Below is a small trained network, with its code and all its weights. Each question gives an input and a class and asks what happens when units are switched off, that is, made to give their printed mean instead of their output.

import numpy as np


def w(rows, s, z=0):
    codes = np.array(rows[::2]) - 128.0
    scale = np.full(codes.shape[1], s)
    scale[-1] = z or s
    return codes * scale


def f(y):
    return np.maximum(y, 0)


def log_softmax(a):
    a = a - a.max(-1, keepdims=True)
    return a - np.log(np.exp(a).sum(-1, keepdims=True))


def net(x, mask):
    res = np.array(x, float).reshape(1, 4) / 4 @ E
    y = f(res @ A[0][:, :-1].T + A[0][:, -1])
    res = res + np.where(mask, y, B[0][:, -1]) @ B[0][:, :-1]
    return log_softmax(res[-1] @ U[:, :-1].T + U[:, -1])


A, B = {}, {}
E = w([
[27,224,137,225],'x0',
[127,125,120,132],'x1',
[70,1,205,185],'x2',
[124,129,130,123],'x3',
],0.0071)
A[0] = w([
[73,54,202,181,30],'N0',
[200,70,90,54,221],'N1',
[245,61,140,61,139],'N2',
[27,210,141,187,213],'N3',
[179,214,69,92,65],'N4',
[92,1,232,198,65],'N5',
[202,65,107,36,206],'N6',
[202,204,60,106,35],'N7',
[93,13,157,191,7],'N8',
[194,217,68,83,58],'N9',
[33,206,116,191,254],'N10',
[108,133,157,81,57],'N11',
[222,63,115,63,175],'N12',
[194,210,78,91,59],'N13',
],0.0067,0.00053)
B[0] = w([
[86,131,68,61,215],'N0',
[180,138,193,214,221],'N1',
[192,158,191,249,236],'N2',
[205,154,241,243,216],'N3',
[80,89,55,72,196],'N4',
[44,109,10,2,253],'N5',
[188,145,183,226,230],'N6',
[87,117,65,47,196],'N7',
[72,116,57,45,218],'N8',
[59,94,59,54,204],'N9',
[233,168,240,223,214],'N10',
[114,85,116,148,133],'N11',
[187,159,213,212,227],'N12',
[57,102,57,50,196],'N13',
],0.0056,0.0064)
U = w([
[188,145,188,246,247],'0',
[84,130,73,13,9],'1',
],0.013,0.0011)

Each question gives the input, the list of numbers given to net, and the class t.
The units are the neurons (one row each of A and B). Each row of codes is followed by its name. A weight is (code - 128) times the scale printed after its matrix; where a second scale follows, it is the last column's (A, B and U).
mask holds one flag per neuron, in row order. A switched-off neuron (its flag False) gives its mean, the last column of its row in B, instead of its output. The means were averaged over made-up inputs and are rounded, as every weight is.
A unit's drop is (log p(t) with every unit on - log p(t) with that unit switched off) / (log p(t) with every unit on - log p(t) with every unit switched off).
unit that matters most: the unit with the biggest drop
top k neurons: the k neurons with the biggest drops, biggest first
drop of u: that unit's drop, to one decimal
input [-7,3,8,3], class 1: unit that matters most : N5
input [-5,2,-5,-6], class 0: top 3 neurons : N5, N2, N6
input [-7,-7,-7,-6], class 0: top 4 neurons : N2, N6, N12, N1
input [-5,0,-5,7], class 0: top 3 neurons : N5, N2, N6
input [-1,-6,2,6], class 1: top 3 neurons : N3, N10, N2
input [-5,6,-5,-2], class 0: top 2 neurons : N5, N2
input [4,-7,6,-3], class 1: drop of N5 : 0.3
input [-8,3,-8,-7], class 0: drop of N4 : -0.1
input [-6,1,-5,-6], class 0: drop of N1 : 0.2
input [5,-8,8,6], class 1: drop of N5 : 0.3
